Below are the code and all the weights of a small trained network. Each question names an input and a class and asks about switching units off, where a switched-off unit gives its printed mean instead of its output.

import numpy as np


def w(rows, s, z=0):
    codes = np.array(rows[::2]) - 128.0
    scale = np.full(codes.shape[1], s)
    scale[-1] = z or s
    return codes * scale


def f(y):
    return y / 2 * (1 + np.tanh(0.7978845608 * (y + 0.044715 * y**3)))


def log_softmax(a):
    a = a - a.max(-1, keepdims=True)
    return a - np.log(np.exp(a).sum(-1, keepdims=True))


def net(x, mask):
    res = np.array(x, float).reshape(1, 6) / 4 @ E
    y = f(res @ A[0][:, :-1].T + A[0][:, -1])
    res = res + np.where(mask, y, B[0][:, -1]) @ B[0][:, :-1]
    return log_softmax(res[-1] @ U[:, :-1].T + U[:, -1])


A, B = {}, {}
E = w([
[145,94,160,127],'x0',
[72,165,222,197],'x1',
[103,157,70,128],'x2',
[186,77,64,116],'x3',
[189,46,79,142],'x4',
[92,124,116,254],'x5',
],0.0064)
A[0] = w([
[132,141,199,88,188],'neuron 1',
[108,144,155,208,218],'neuron 2',
[116,124,199,115,216],'neuron 3',
[126,131,145,85,183],'neuron 4',
[238,2,189,193,161],'neuron 5',
[94,155,122,217,153],'neuron 6',
[132,105,232,163,254],'neuron 7',
[206,68,10,45,195],'neuron 8',
[120,139,195,63,219],'neuron 9',
[231,58,86,98,210],'neuron 10',
],0.008,0.0045)
B[0] = w([
[122,196,179,72,170],'neuron 1',
[62,110,126,151,189],'neuron 2',
[85,158,165,109,178],'neuron 3',
[150,156,141,92,156],'neuron 4',
[80,57,86,188,199],'neuron 5',
[83,85,108,165,169],'neuron 6',
[20,149,174,128,206],'neuron 7',
[238,76,32,87,255],'neuron 8',
[148,198,173,58,189],'neuron 9',
[188,2,12,183,227],'neuron 10',
],0.0086,0.0075)
U = w([
[252,85,65,106,44],'0',
[117,169,172,77,247],'1',
[92,95,124,204,70],'2',
],0.011,0.0011)

Each question gives the input, the list of numbers given to net, and the class t.
The units are the neurons (one row each of A and B). Each row of codes is followed by its name. A weight is (code - 128) times the scale printed after its matrix; where a second scale follows, it is the last column's (A, B and U).
mask holds one flag per neuron, in row order. A switched-off neuron (its flag False) gives its mean, the last column of its row in B, instead of its output. The means were averaged over made-up inputs and are rounded, as every weight is.
A unit's drop is (log p(t) with every unit on - log p(t) with that unit switched off) / (log p(t) with every unit on - log p(t) with every unit switched off).
The circuit of an input: a set's keep is (log p(t) with only the set's units on - log p(t) with every unit switched off) / (log p(t) with every unit on - log p(t) with every unit switched off). Starting from all 10 units, units are removed one at a time, each time the one whose removal leaves the highest keep (on an exact tie, the one counted first), for as long as the keep stays at least 0.8.
units of the circuit, in order: the units of the circuit, biggest drop first
k most important neurons: the k neurons with the biggest drops, biggest first
drop of u: that unit's drop, to one decimal
input [6,-2,-8,4,-3,2], class 2: units of the circuit, in order : neuron 8; neuron 5
input [0,3,-7,-2,-8,4], class 1: units of the circuit, in order : neuron 10; neuron 5
input [-7,5,8,4,-3,-7], class 1: units of the circuit, in order : neuron 10
input [1,8,8,-7,8,-4], class 1: 2 most important neurons : neuron 10; neuron 5
input [5,-8,-1,-5,-3,6], class 1: 3 most important neurons : neuron 10; neuron 8; neuron 5
input [-6,-1,-3,2,-4,1], class 1: 3 most important neurons : neuron 10; neuron 8; neuron 5
input [-3,-4,-8,-4,-4,4], class 1: drop of neuron 10 : 0.4
input [7,-1,-3,5,-8,-5], class 1: drop of neuron 8 : 0.1
input [-3,-2,6,-4,0,0], class 1: drop of neuron 5 : 0.3
input [-1,-4,1,-6,-1,-4], class 1: drop of neuron 10 : 0.5
